Each row comes from the steps of one path. Every step used is in the known rows, and no mark comes twice. Write the path behind each row, first mark first.
Each row is shifted at random along 4 fixed directions that mean nothing.
Known rows
kude, gobez, babalib, votel, petof, dizi: [  32  -87  116   23   45  167 -173 -225  138  -67   77   13   60  -73
  213   50   72 -191  -32  106   58  -49  -50   16  -77   23   86   91
 -182   63  -14  145  -55 -122  -23 -135    3  113  -25  -42  -28  -60
   52 -191  153   42 -214   -6 -110 -135 -120   -6  107   61   87   35
  -74   87  -16]
meko, petof, sovo, babalib, gemig, biposem, refepag: [-271 -247 -224  -12  -74   99    0  -98  -26 -143  121 -237  174   63
  144  -12  181 -394 -102  285   61  354   54 -150 -108  -90  169  158
 -192   14  -39   58  -99 -127   96   87  161  326  264   82   64 -217
  101  -16  140 -206  187 -102  -46  -28 -134  -12  197  181  243  111
  -95   -8   60]
dizi, refepag, biposem, meko: [ -74 -185  141  -14  -12   67  -61 -169  -44 -129  -52 -205  -87   37
  -27   97  106 -239  -61  326  177  133  -22 -389  -10  236  -12  260
   76  146  -68   64  -35  100  204  -62  288  309  118  -33  121  -95
  -38  -44  143  263   47 -158 -211   93  -57  -85  106  281  316  109
  -17   -6   52]
votel, kude, gobez, babalib, petof, dizi, refepag, biposem: [ 113  -53  427  -17  309  296 -161 -317  158  -23   58  -61   43 -132
  211    5  -27  -91 -269  -87  271   -6  -42 -196  -66  219 -139  197
  -55    6 -140  183  -29  -31   99 -187  120  285   -1 -135  -59    0
    0 -380  230  200 -252  185 -184  -22  -67  -12  163  -17  188  -54
  100   59  -36]
babalib, votel, meko, petof, dizi, refepag, biposem, sovo, gobez, kude: [-101 -153   85   -6   60  263 -122 -162    7    1   11  -50   45    0
  120  -50   86 -211   10  163  119   46   -7 -207  -91  105   47  294
  -92  148  -90   55 -113  -76   88 -131   30  102  124    4   32  -86
   48 -132  149  137   16   61  -67  -51 -106   -1  162  149  208  155
 -288   89   49]
nabis, biposem, petof, sovo, gobez, gemig: [  34 -188   32    1  -26  158  -43  -59  -66 -125   57 -339  -16   21
  -14   41  111 -223   -4  239  222   70   62 -134 -151   75  -20  210
  -96   34 -142   75  -28  -30  156  -27   54  232  176   97   67 -102
    6  -63  137  -54   79  -43 -102   30  -56  -38  210  111  168  128
   -7   76  -31]
dizi, sovo, gobez, petof, votel, kude, nabis, biposem, refepag: [ 269  -76  248   27   12   53  -93 -162   71   40  121    8 -163  -92
 -133 -105  -12  -82  -10  173  195 -271 -129   86 -187  -54  -81 -114
 -226  201   35   70   11 -153 -247 -177  -42   32  -55 -112   98 -158
  -27  -18  121  -83 -316   52 -213  -48  -11  -36   47   -5  143  204
  -31   86 -135]
kude, dizi, gobez, petof, babalib, gemig, biposem: [ -47 -119   62  130 -124  -83  -43 -294   38  -32  -31  -69 -154  -69
   80  -48   90 -217  -58  180   78 -170 -102  -57  -89 -142   64  -62
 -169  189   96   35   -4  -85 -221 -136  219   85   64   39    8  -36
  -47  -14  115 -164 -189  -56   74  -50   34  -25  102   82  166   59
  440   35  -61]
petof, sovo, kude, gobez, gemig, babalib, votel, meko: [  47 -130  155   49  125  220 -247 -167   92    0   92 -116   39  -80
  -64 -142  -18  -22   -8  -26  351  -88    3  -50 -293   33 -104    7
  -77  -39 -191  131  -29    1   47 -148   22   47   86 -147 -125   15
    0 -271  170  -22  -45  229 -133  -20 -161   -5  247  -91   34   56
  102  186 -186]
sovo, gobez, kude, dizi, refepag: [ 180 -176  435    0  102  179  -59 -118 -131  -45 -128 -137  -73   -7
   36   -6   59 -122  -56   72  276  -11  -92 -116 -112  230  -90  312
   -2   62  -78   83  -55   72   18 -132  152  222   45   74   28  133
  -70 -231  131  227  -24   86  103   -5   -6  -32  153   38  226  150
  -83  124  -10]
votel, meko, petof, dizi, refepag, biposem: [ -68  -86  173  -70  203  205 -185 -180  113  -11  150 -103   74   15
  -40  -55  -11 -135  -73  221  266  -16   20 -176 -124  285  -85  111
  -69   67 -189  177  -86  -41  146 -117  150  248   63 -234   -7 -144
  -43 -143  259  208   89   23 -243  127 -174 -134  158  176  243  133
 -335  108  -67]
votel, babalib, gemig, petof, dizi, refepag, biposem, sovo, kude: [   5  -71   84   96   36  -28  104 -385  157  113   18 -108  -95 -119
   25  -55  132 -162 -133  143  140  -91  -84 -405  -30  -94    6   86
 -245  256   33   34  -79  -61  -91 -195   60  103   97 -101   32 -154
   25  -82  131  -26  -51   12 -152  -63   76   12   89  121   70   69
  197    9   14]
gobez, kude, dizi, sovo, babalib, votel, meko, petof: [ 154  144  362   25   55  -22  -91 -265  122  126   54  205    6 -105
   92   71  -45 -144  -19   76   -8 -347 -312  101  -55   63  126 -194
 -356  154   96  168 -147 -215 -222 -216  -31 -123 -198 -143  -41 -106
  -10 -176  185  -74 -389  -19 -206 -330  -83   -4  -24   91   16  101
 -317  171 -110]
petof, babalib, gemig, biposem, meko: [-243 -314 -127   74 -246  -95  -70 -167   69  -62   52 -287 -199   13
  -98 -166  191 -166  -17  390  268   86   81 -270 -104 -158  -32   32
   -3  151  -91  -55   57   88  -87  -80  375  173  166  -40   44  -97
  -57   87   37  -48  297 -184 -137  153  -44  -66  233  182  180  182
  425   24 -104]
refepag, biposem, meko, petof, votel, babalib: [-173 -208 -162  -26 -100   91  -60  -79   60  -84  142  -82  -80   27
  -75  118  152 -283  139  470   14  173   -9 -243   56  -21   58  138
  -26  262  -86   29  -82  -81   66  -75  110  198   84 -121   84 -246
   27  106  130  126  166 -281 -374  -23  -49  -80  115  325  158  313
 -110   14   74]
nabis, biposem, sovo, gobez, kude: [ 191  121  203    3   -4  -72   38 -212   32    3   12 -151    8  -17
  -17   17   95 -166  -29  191  117 -325 -222 -113 -128   39  131  -21
 -305  133   54  172  -77 -141   42 -113   55   98   -7   31  121 -213
    3  -83  209   40 -220  -70 -144  -94   25  -14  -26  166   51   67
 -244  116  -71]
sovo, dizi, gobez, petof: [ 227 -141  302   27   62   75  -72 -350   79  -52 -107  -37  -94  -96
   95  211    0 -158 -154    8  109 -143 -136 -185   14  132   29  228
 -114   81  -13  168  -44  -35   16 -145   70  193   10   26   53   60
   39 -264   84   45 -357   29  -45 -210   22   -2   62   95  156   99
 -212   41  -15]
nabis, biposem, meko, petof, dizi, gobez, gemig, babalib, votel, sovo: [ -74   94  -38   69  -72   -1  -54 -184  178   14  202 -118   67  -64
   80  -16   81 -147  -47  233  112 -127 -116    7 -144  -73   49 -162
 -302  186  -23  113  -18 -136  -92 -160   51  -13   -4 -118   -8 -308
  -54   -4  192 -327 -279 -153 -194  -43  -84  -10   77  123   44  -19
  215   74  -85]
votel, kude, gobez, sovo, dizi, refepag, biposem, petof, babalib: [ -28  322  268   14  268  159  150  -98   13   48  169   -9  115   17
  104 -194  -15 -199  -34  137   97 -213 -218  -81 -236  104   17 -248
 -304  187   46  196 -158 -260  -42  -90   12    6  -13 -131  -43 -305
  -99  -63  418 -118 -194   88  -92   42    9  -57   -3   17  139    1
 -108  178  -11]
gemig, biposem, meko, petof, votel, kude: [-223 -126 -186  -93    0  200  -58   -5   71 -142  204 -139  186   95
   83   34  118 -258  -51  297  163  364   43  -26  -60  -25   76  161
  -26   -3 -197  142 -147  -61  202   39  184  415  151 -107   95 -222
   36  -75  151  -92  148  -89 -249   55 -217  -65  167  226  138  293
 -449   21   44]
refepag, biposem, sovo, babalib, gemig, petof, votel, meko: [-115 -238 -189   67  -88   68   24 -266   -9  -47  -16  -37    5  -38
   31  199  152 -347   26  271  -64  132  -40 -308   86 -139  190  234
  -99  171   24   11 -118  -70   44  -58   18  149  195   31   59 -128
  154  -25   35 -145    6 -102 -254 -254  -55   39  143  277  159  130
 -187  -72   58]
biposem, gemig, petof, dizi, gobez, sovo, kude: [   4  -85   77   78  -68  165  136 -183  -18   14   -5 -115   64  -44
  137   72   95 -205  -75   66  111   49  -80 -334 -126  -66  102  173
 -203   58   -5   82  -75  -94   55  -90   -8  150  165  139   94  -61
   -1 -135  101 -219 -185  -59  -68 -135   24   81  112   35  166  105
 -138   12   48]
gemig, babalib, votel, meko, petof, sovo: [  52  -26   26    8  -43  -55 -166 -386  250   59   28   73   77 -110
   75  253   34 -167   11  103  -17  -71 -141  -43   28 -117  182  105
 -176  107  -30  160 -138 -132   22 -222  -32  238  -55 -123  -28  -54
  153 -205   41 -170 -193  -87 -294 -252  -96  -26   82  214  -19  130
 -313  -37  -39]
dizi, gobez, petof, sovo, kude: [ -20   11   66   46   96  209 -166 -113   -4  -20  176 -171   46   -6
  -84 -196  -25 -117  -55  134  241 -184  -57  -87 -269  112  -80 -103
 -207   75  -80  165  -42 -173   57  -85   64  -48  132 -104  -31 -152
  -63  -76  276   40 -225  124  -58   76  -79  -55  107  -64  171  118
   36  191  -74]
meko, petof, sovo, gobez: [  13 -134  113  -49   56  123 -131 -127   78  -26  137 -204    7  -23
  -84  -49   33 -115  -25  203  241  -71  -15  -95 -123  116  -81  106
 -108   47 -190  131  -69 -139   85 -111   83  200   86 -115    2  -84
   17 -122  169   56   83  -11 -164   42  -99  -62  186   97  128  237
 -208  119  -59]
dizi, gobez, babalib, gemig: [  31   -5  175   62  -26  -81  -38 -276   86    7   36 -103  -50  -88
   55   82   14 -208 -117  130   75 -251 -217 -217  -66    9   44  -74
 -267  137   85  151  -25 -125 -125 -142   53   32  -18  -55  -36 -151
  -28  -87  185  -21 -353 -117 -147 -123   23    6   37   89  111  -62
  178   77  -58]
votel, babalib, petof, dizi, refepag, biposem: [ -99  -27   80   -1  158  159 -103 -262   18  -33  127 -111   91  -26
  127  -28   65 -252  -95  205  115   21  -26 -228  -53  130   27   78
 -133  133  -15  141  -85  -99   75 -101  147  190  110  -96  -22 -180
   -8  -97  281  154  -83    4 -134   33 -110 -103   72  125  211   -9
  105   45   52]
babalib, votel, sovo, kude, nabis, biposem, petof, dizi, gobez, gemig: [  90 -288  -11  138 -234  192  -17  -68 -164 -108  -12  -85 -112  -12
  179  100  171 -325   82  240    5  199   84   16  -64 -145   58  267
 -196  196  121  -46  -65 -148 -126 -127 -155  120  100  238  162  -59
    4   79   15   73  -72  -83    3  -87   56    9  132   24  160  201
  113  -17  120]
babalib, votel, kude, dizi, refepag, biposem, petof, sovo, gobez, gemig: [   6  -15  161   26   81  180   61 -169  -30  -43  -39  -18   43  -54
  296  125   71 -338  -36  113  -36  122  -91  -54  -11   37   54  247
 -152  183   56   71 -170 -167   25 -115  -51  257   63   91   44  -78
   52 -133  175   30 -219   52  -50  -78    5   18   91  100  217   76
   13  -18  165]
sovo, dizi, refepag, biposem, meko, petof, babalib: [ -91   73  216  -69  260  117   16 -170   63  -13  129 -173   86   29
  -21  -84  -17 -133 -153  168  249  -25  -96 -277 -124  270  -74  -22
  -69  115 -177  211 -113  -43  184  -76  197  210   68 -220  -25 -220
  -59 -148  339   24   54    7 -220   79 -106 -105  132  172  200   99
 -212  135  -73]
meko, petof, babalib, votel, sovo, kude, dizi, refepag, biposem, nabis: [ -85   64  171  -13  124  158    2 -129  -12  -70   57   32   88  -40
  182   -4  101 -251  -77  183   27   41 -113  -23  -29   92   74   60
 -161  212   12  122 -153 -192   82 -112   69  278   73  -20   54 -133
   74 -124  282  140  -86   34  -89  -39  -42  -45   58  125  183  170
 -149   35   44]
gemig, biposem, petof, votel, meko: [ -16 -157  -33  -29  -89  -23  -72 -217  196  -36   50  -18  -33  -21
  -10  148   87 -193  -21  258  101   81  -22 -107  -24  -79  138  110
 -100   73 -100  120 -114    0   82  -89   82  337   37 -125  117 -102
   59  -82   36  -61   37 -113 -354 -135 -115  -59  131  254  119  251
 -404   -5  -60]
gobez, petof, babalib, gemig, biposem: [-102 -166  -83   74  -99  -69  -75 -338  116  -45  -10  -95  -29  -42
  109   14   92 -262  -95  172   80  -41  -13 -165  -61 -152  154   46
 -162  103   36   83  -37  -56  -56  -81  260  247  120   12   -8  -57
   35  -94   84 -144  -67  -50  -27  -17  -32  -53  128  147  115   39
  301  -28  -61]
babalib, votel, sovo, dizi: [ -34 -181 -103   90 -213   59  -60 -143  -97  -86  -29   17  -18   31
  176  154  212 -375  116  344 -104  153  -42   31   24 -107  200  246
 -173  211  171   15 -103 -154 -147  -69   63  130   80  157  124  -46
   88   44   35  123  -99 -125   57 -107    1  -54   12  182  170  214
 -158  -35  157]
babalib, votel, meko, petof, dizi: [-116   32  -75  -59   52  106 -145 -211  113  -28  172   20  277   23
  211  130   43 -293   24  219  -33   64  -61   54  -52  -13  219   65
 -248   27  -12  228 -207 -225   65  -64  -10  206   23  -95   24 -215
   89 -116  203  -79 -106  -82 -205 -121 -237  -72   43  205  108  100
 -631   52   39]
nabis, biposem, petof, sovo, babalib: [ 121   24  111    8  -36  -35   -5 -202   85  -29  112 -167  -20  -35
  -40   80  109 -201  -53  283   78  -84 -110  -95  -48   22   87  -22
 -277  132   -9  127  -69 -153  104 -114   35  173   10  -20   88 -210
   50  -23  159  -47  -87 -133 -311 -108    4  -66   74  174  113  109
 -176   40  -72]
sovo, babalib, gemig, petof, votel: [ 183 -280  151   57 -107 -154  -16 -441  249   66 -103   25 -173 -218
   15  252   83 -155 -156   79   38    0 -126 -269  154 -158   64  228
 -144  149    8   22  -43    7 -105 -244   52  254  -22  -55   22   92
  125 -208 -106 -128 -156  -98 -290 -335   56   41  160  180   68  141
   53 -122  -71]
gemig, babalib, votel, sovo, dizi, gobez, kude: [ 118 -135  217   76  -26  214  -91 -229  -17  -23  -72  -22    9  -85
  136   74   82 -112 -109  -56  178   15 -127 -109  -85   27   -4  251
  -78   72  -38  103  -36  -10   13 -195   43  105   54   93  -12   96
   14 -294   64  -15 -273   83   48 -168  -11   59  125  -26   94   90
   26   53   -5]
biposem, gemig, petof, sovo: [ 107  110  104   37  -49 -154   51 -374  261   94   92 -109   49 -101
  -22   85   48 -103  -75  137  153 -246 -161 -259  -62  -75   86  -62
 -243  110  -59  182  -89 -108   34 -182  126  241   10 -181   79 -179
   49 -133  139 -166 -195  -96 -388  -88  -25  -30   63  153   74  104
  -48   -1  -88]
gobez, babalib, votel, kude, nabis, biposem, sovo, dizi, refepag: [  21 -165  160  116  -10  258 -145  -11 -220  -56   86 -209 -109   82
  -93 -275  154 -110   50  210  393   47   32   31 -262  101 -116  125
  -39  160  -42    9   25   46 -157  -91  145  -17  116   12   44 -108
  -41    3  167  124   -3  232  113  183 -113  -97  162  -52  157  107
   65  177  -97]
sovo, gobez, gemig, petof, dizi, refepag: [   3 -104   59   76   20  -67   60 -287   93   72  -16 -101  -31  -79
   46  -29   52 -212  -71  178   80  -89  -62 -189 -108  -22   67   45
 -249  187   65   57  -48  -64 -182 -143   62  101   69  -14   -9  -81
  -77  -51  115  -83 -151  -32  -16    5   31  -10   95  105  165  -18
  129   21   -1]
refepag, biposem, petof, sovo, kude: [ -22   29  128   -2   34   72    2 -177  141   42  145 -173  -29  -33
 -110 -130   30 -107  -71  225  234 -112  -57 -301 -185  135  -75  -62
 -189  131 -104  150  -81 -143  150 -131   98  127   68 -193   90 -221
  -48  -57  247  141    9  -25 -350  103  -47  -43   99   99  156  190
 -112  107  -78]
biposem, gemig, petof, babalib, votel, sovo: [-129 -178 -149  101 -183   91  -33 -209   -4  -50   71 -115    6  -12
   67   83  197 -232   70  244  118   61   34 -170  -32 -225  145  168
  -35  135  -57   20  -56  -75   -1 -101  176  211  175   50   61  -87
  107  -29   38 -149   22  -92 -159  -52 -112  -23  164  124  141  145
  167  -35   37]
gemig, petof, sovo, kude: [ -29 -207  -28   41  -31  152  -84 -176  -21  -37   44 -215   32  -10
  -71  -19  107 -148  -42  152  235  169   57 -187 -145   -3  -15  212
  -41   23 -119   79  -68  -23  125  -84  122  215  187    9   59   -1
   10 -129   79    1   80   29  -95   31  -78  -23  180   62  142  208
 -116   36   -3]
babalib, petof, votel, sovo, kude: [  17  120  -43   15   56   71  -43 -165   58   27  163   61  190  -26
  152   81   32 -282  -23  188  -55  -59 -140   49  -59  -95  168  -55
 -336  121   87  189 -191 -287  -49  -77  -70  110   31 -114   22 -205
   78  -61  214  -17 -275   -4 -172 -184  -82  -53  -15   90   54  176
 -224   36   54]
nabis, biposem, sovo, dizi, refepag: [ 152    2  311  -26  178  117  -71 -149  -67  -86   27 -313   26   42
  -86  -48   98  -86 -171  134  408  -92  -87 -167 -195  310  -73  156
  -73   17 -151  188  -41   90  200  -46  197  237  112  -59  104  -97
    0 -194  238   68  -45  147  -12   66 -125 -113  109  119  180   82
 -328  150 -116]
gobez, petof, babalib, gemig, biposem, refepag: [-282 -149 -207   35  -34   30  -32 -215   30  -98  100 -223  116   49
  102 -125  123 -302  -96  230  158   78   38 -182 -217 -142  168  -19
 -158   48  -10  109  -33  -55   -4   58  293  224  238    7   25 -228
   14  -26  186 -286   21  -30    7   87 -166  -38  139  122  236  -28
  199   38  -45]
biposem, sovo, gobez, petof, dizi: [ -87  -87  -22    9   95  231  -41 -164   17  -46  123 -252   95   21
   32 -144   81 -154  -49  202  252 -120   19 -200 -202  102   15   95
 -170   53 -138  150  -49 -114   79  -23  121   63  206  -44   46 -167
   -1 -108  208  -92  -42   83  -20  113 -151   -4  144   54  184   89
 -238  158  -34]
refepag, biposem, meko, petof, sovo, babalib, votel, kude, dizi: [ -44   11  206  -61  166  262  -78 -173  118  -55  167  -55  120  -60
  159   25   43 -153 -122  114  161  157  -71  -13    3  149  -75  119
  -82   56 -183  163 -143 -149  192 -124  117  250   18 -145   13 -159
   69 -243  228   16  -62   42 -333  -62 -163   -9  157  111  165  163
 -241   70   -7]

Write each row's path
[ 169   98  174   41   73  229   60 -118 -211  -93  123 -185  263   29
   72   -7   14 -213  -69  -14  170    0 -119  -97 -180   56   66    8
 -208  -39  -48  210 -136 -151  246  -60  -10  189  156  111   32 -197
   -2 -173  297 -175 -192   63 -171 -143  -57   -2  135  -48  140  -10
  -54   92  -46] => dizi, gobez, kude, nabis, biposem, gemig, petof, sovo, babalib
[ 190 -195  263   -4   46   55 -238 -333  179   36  -75   63  -72 -109
   99  225   37 -140  -62   47   83   61  -59  -16   73   42    7  361
  -82  123  -88   85 -119    0  -19 -240  -29  282  -52  -74   -7  141
  159 -267  -17  101 -105   79 -124 -265  -17  -87  161  156  113  271
 -343  -13   -6] => babalib, votel, meko, petof, sovo, dizi, refepag
[-143  -88   38  -62  131   75  -16 -195  167  -76   70 -212  172   11
  181   30   42 -219 -247  135  232  208   34 -213 -112  168   40  144
 -138   -9 -180  183 -105   62  182  -18  215  419  116 -126   30 -149
  -58 -206  187  -89   46  -31 -140   91 -144  -64  188  196  191   44
 -112   40  -22] => gobez, gemig, biposem, meko, petof, dizi, refepag
[ -54 -103  -41   74   38  268   10 -131 -122  -83   78  -54  108    4
  190  -30   74 -257 -107   26  106  165  -43  -19 -119  -82   69  108
 -133   67   -3  124 -114 -133  -57  -33  -61  144  169   50   46 -124
   43 -119  166 -123 -213  176    8 -119  -84   42  133  -29  109  139
 -160   64   45] => gemig, biposem, sovo, dizi, gobez, babalib, petof, votel, kude, nabis
[ -34 -100  -13   91   17  286  -48  -40 -200  -37  137    5   72   31
  120  -56   25 -280   61  142   28  112  -62   62 -116  -74   16   36
 -151  148   79   90  -94 -213 -230  -73 -118  -35   96   31  -35 -135
  -18    9  202  -16 -234   93   17  -91  -51  -12   99  -69  141  152
  -92   97   64] => sovo, dizi, gobez, babalib, petof, votel, kude, nabis
[ -65 -139   33   13  -14   36  -24 -263  176 -111    5  -10   -3 -144
  243   98  104 -230 -220   44   42   28  -52  -28   19  -81  105   87
 -198  127  -49  108  -54 -115    2 -121   39  328   94   64   28  -40
   99 -222  111  -69 -175   15  -78 -175    7   33  146   98  102  127
   40  -10  -30] => meko, petof, babalib, votel, sovo, dizi, gobez, gemig, biposem, nabis
[ 216 -174   66   66  -96  135 -129 -121 -124  -70   33    5  -19  -13
   63  130   99 -255   66  206   40  116    8  118  -18  -99   64  212
 -142  127   73   53 -110 -135  -67 -126  -59  236   49   53  116  -23
   85  -24   60  127  -78    2 -101 -165  -14  -88   88   74   79  291
  -60  -34   30] => babalib, petof, votel, sovo, kude, nabis, biposem
[-108  -42    3   49   72  110  -37 -281   46    3   91  -77  171 -114
  161   -3   21 -230 -214   29   99    9  -83 -169 -157   62   99  -60
 -261   14   14  146  -76 -114   14  -84   50   11  112  -15  -35 -103
  -34 -212  172 -265 -314   46 -110  -93 -182   53  110   17  152 -120
   29   58  -48] => gobez, gemig, petof, dizi, sovo, babalib, votel
[ -40 -129   31   69  -38  273  -44  -85  -39  -40  129  -10   66  -15
  217   34   56 -228   -5  133   32  190   -5    2  -66  -64   17  121
 -213  149   -4   87 -127 -204  -83 -129 -137   46   42    9   22 -148
   -1  -54  129   -4 -134  -51 -127 -119  -25   35  136  -12  106  178
  -84   83   84] => biposem, meko, petof, dizi, gobez, babalib, votel, sovo, kude, nabis
[   0 -106   17   63  -27  -33   62 -304   88  -55  -21 -113  -72  -63
  126   37  124 -228 -163  108   73 -185 -106 -157  -10 -128   90   51
 -204  143   11   90  -68 -117  -55  -97   18  175  112   45   19  -87
   90 -106  116 -157  -88  -10   10 -192   16   16  118  136   46  159
   -3   37  -10] => votel, petof, babalib, gemig, biposem, sovo, dizi, gobez
[ 264  -16  231  116 -104   51   70 -148  -85   16   25  -37 -154  -23
    4   -2   88 -158   67  180   73 -185 -113   41  -83 -114  -13  -14
 -255  272   89   58  -65 -184 -201 -229 -112   22  -58   88   80 -112
  -72   42  128   33  -99  -76  -86 -116  185  -41   64    6   75  236
   69   89  -23] => votel, sovo, dizi, gobez, kude, nabis, biposem, petof, babalib
[-183   25   44    5  217  343   -8 -122  -78  -76  148 -157  225   28
  281  -37   32 -283 -143  155   91  166   -1 -184  -96  169   15  121
 -149   79  -71  154  -98 -106  132   -5  105  118  190  -18  -70 -220
  -20 -140  314  -40 -154   25  -75   -6  -98  -15  130   65  260  -79
  127   81   89] => votel, sovo, gobez, babalib, petof, dizi, refepag, biposem, meko
[ -35  -69  205   94  -57  257   32  -94  -30  -17   31  -50  -31   -7
   64 -149  119 -130   65  107  257  -20  -98 -249 -214   34   -4  102
  -36   94  -45   33    4  -33  -23 -101  213   71  121   21   35  -80
    2 -148  185  -97 -101   83  -45   24  -72   37  136    5  133   69
  106   84  -63] => refepag, biposem, gemig, babalib, votel, kude, gobez, sovo, dizi
[ 223   19  385  -58  202  166  -15 -307  129  -63  -28   40   83 -155
  321  383    2 -145 -234 -132   41   39 -185   12  125    0   26  252
 -117   29 -121  236 -218 -156  192 -194 -136  383  -79   -8   30   37
  145 -411  110  -75 -286    0 -236 -402  -27   58  105   88   43  197
 -369   18   68] => biposem, meko, petof, babalib, votel, sovo, kude, dizi, gobez
[  92 -110  196   -4  199  365 -100  -97  -39 -158    0  -29   65    9
  167  106   39 -223  -74  113  128  213  -15 -120  -31  220  -67  327
   27  102 -136  116 -107   37  191  -51  117  262  122  -61   42   -4
   37 -222  181   75 -130  110  -69 -100  -19  -65  164  108  279  189
  -50   41   77] => kude, gobez, petof, votel, sovo, dizi, refepag, biposem, meko
[ 115  -92  181   88  -93  -48   31 -321  162   48 -126    4  -95 -172
  167  267   56 -163  -78   12  -20    8 -191 -158   34 -117   66  167
 -171  198   20   55  -91  -69  -79 -241 -102  149  -50   24   25   29
   54 -191   -1 -204 -307 -110 -148 -312   85  109  116  126   18  156
   57  -24   29] => biposem, meko, petof, sovo, kude, dizi, gobez, gemig, babalib, votel
[  -3  -99  101   80   18  239  -40 -158 -189  -68  -18 -177   88  -18
  109   52   80 -198  -57   45  135  116  -79 -124 -133   14   14  187
  -37   21  -27   97  -82  -89   74  -84   15  130  184  125    3   36
   18 -163  158 -145 -155   56   94 -127  -75   45  147  -12  140  116
  -32   56   60] => gemig, babalib, petof, sovo, kude, dizi, gobez
[ -54   -6   40   31  104  188   23 -207  -15  -32   11  -33  142  -13
  172  125   65 -241 -117  131   56  214  -97 -238    0   82   54  208
  -37  149  -49  113 -118   15  117  -82  108  224  140  -77   -6  -95
   54 -167  169 -162 -168   11 -114 -150  -63  -27  112  170  178   95
   -8  -46   68] => gemig, babalib, petof, votel, sovo, dizi, refepag, biposem, meko
[-114 -256  -31   46  -50  283   25   58 -197 -125  -32  -13  -60   65
  142  201  170 -390  134  389 -102  363  -16  -79   65   51   60  380
   -5  301   10  -55 -102  -64  -34  -37    9  190  129  125   57  -59
   25   70   91   93   42 -181  -15  -95   87  -18  156  247  284  287
   -9  -17  211] => kude, dizi, refepag, biposem, meko, petof, votel, sovo, gobez, babalib
[ -27  -14   27  117  -10   76  -57 -109 -147   27   84  -60  -34   27
   53  -86  139 -281  133  313    5   -4  -78   46  -92  -98   64   -2
 -230  266  136    9 -113 -176 -246 -105   15  -30   76   13  -24 -118
   -2  106  205   85  -56   13   95  -59   31 -109   40   42  117  196
  185  105  104] => votel, babalib, petof, sovo, kude, dizi, refepag
[  -8   24   -1   48   29  179 -115 -121   -3  -60  115  -33  154   -1
   80  -77   68 -193   56  115   74  -47  -90   39 -197  -47  109  -22
 -171   45    1  136 -122 -191   66  -84  -23   63   87  -35  -50 -113
   71 -126  222 -104 -132   69  -28 -110 -152  -11   97   12   -6  109
  -99  109   -4] => gemig, babalib, votel, petof, sovo, kude, gobez
[ -85  -52  -25   63  -22  207  -34  -95 -134  -56   81  -52   88    3
  101   60  102 -244   41  189   55   88 -129   10  -73 -101   65   88
  -41  114   23   78  -84 -143  -92  -86   18  100  113   35    8  -90
   10  -36  157 -203 -229  -17    7  -98 -129   20   87   58  137  142
 -122   26   83] => gemig, babalib, petof, votel, kude, dizi, gobez
[   5 -186   13   89  -96  -34  -99 -241   80   82   77   16 -124 -109
 -127   22   37 -162  -14  221   83 -125 -116 -140  -36 -129   18  -73
 -182  162   16   -3  -31  -57 -234 -164   26  -92   42 -128  -55  -48
   20  -25   22 -247 -134  -63 -240 -243  -60   -7  146  108   89  155
   41   40 -119] => dizi, sovo, babalib, gemig, petof, votel, meko
